Questions about the table below. Counting starts at 0.
1) Which number is the top-right entry?
2) Which number is the entry in the top-left corner?
3) Which number is the top entry of the column that holds the smallest entry?
4) Which number is the entry in row 0 and column 1?
5) Which number is the entry directly below the largest entry?
6) Which number is the entry in the bottom-right corner?
7) Which number is the entry in the bottom-left corner?
8) Which number is the entry directly below 123?
[[130 141 123 124 127 124 153 135 154 129 147 139 127 127]
 [133 130 118 137 117 134 124 136 135 135 135 139 140 134]
 [138 141 120 133 119 127 137 139 148 124 144 139 134 136]
 [122 118 126 127 145 140 104 122 105 144 112 119 136 127]]
1) 127
2) 130
3) 153
4) 141
5) 135
6) 127
7) 122
8) 118

M = [[142, 117, 121, 117, 127], [142, 139, 132, 119, 145], [142, 131, 131, 152, 127]]
The entry just right of the centre entry -> 119
The entry just left of the largest entry -> 131
The entry just right of the largest entry: 127

Questions about the matrix below.
1) What is the top entry of the column that holds the largest entry?
2) What is the bottom entry of the column that holds the largest entry?
3) What is the last entry of the largest entry's row?
4) What is the fifth-last entry, reading row by row?
5) What is the 3rd entry on the main diagonal?
6) What is the top entry of the column that holds the smallest entry?
7) What is the last entry, reading row by row?
8) What is the first entry in the row that holds the largest entry?
[[121 125 126 124 130 131 128 133 124 121]
 [119 134 123 125 131 124 137 129 133 122]
 [154 147 119 150 138 139 136 138 117 127]
 [120 127 137 125 121 127 130 128 125 122]
 [119 126 129 127 123 123 129 134 130 123]
 [123 135 135 137 123 124 132 131 130 121]
 [125 130 135 131 121 125 130 131 128 124]]
1) 121
2) 125
3) 127
4) 125
5) 119
6) 124
7) 124
8) 154

a =
[[122, 118, 127, 113, 124, 114, 111, 126],
 [125, 123, 128, 119, 126, 120, 118, 127],
 [123, 119, 128, 114, 125, 116, 113, 126],
 [123, 119, 128, 114, 124, 115, 112, 126],
 [122, 118, 127, 113, 124, 114, 111, 126],
 [125, 123, 128, 120, 126, 121, 119, 127],
 [123, 120, 128, 116, 125, 117, 114, 126],
 [125, 122, 128, 119, 126, 120, 118, 127],
 [124, 121, 128, 116, 125, 117, 115, 126],
 [122, 117, 127, 111, 124, 113, 109, 126],
 [121, 116, 127, 109, 123, 110, 107, 125]]
The 3rd entry on the main diagonal is 128
Read off the bottom-right entry.
125
The second entry on the diagonal from the top-right corner: 118
The 1st entry in reading order: 122
Read off the entry in the top-right corner.
126
Read off the entry in the bottom-left corner.
121
Read off the second entry from the end, reading row by row.
107
Read off the largest entry in the first row.
127
Read off the second entry in reading order.
118
Read off the entry just left of the smallest entry.
110
Read off the second entry on the main diagonal.
123
The fourth entry, reading row by row is 113
Read off the 4th-last entry, reading row by row.
123

Read these off the grid that follows. Counting starts at 0.
1) What is the entry directly above the smallest entry?
2) What is the entry just right of 135?
3) What is the entry directly below the smallest entry?
4) What is the top-left entry?
5) What is the entry in row 2 and column 0?
6) What is the entry at row 2, column 2?
7) What is the entry directly below 110?
8) What is the top-right entry?
138,144,143,151
109,132,135,123
148,131,131,156
138,110,111,131
114,125,128,122
140,108,107,137
144,131,130,136
146,128,122,131
1) 128
2) 123
3) 130
4) 138
5) 148
6) 131
7) 125
8) 151
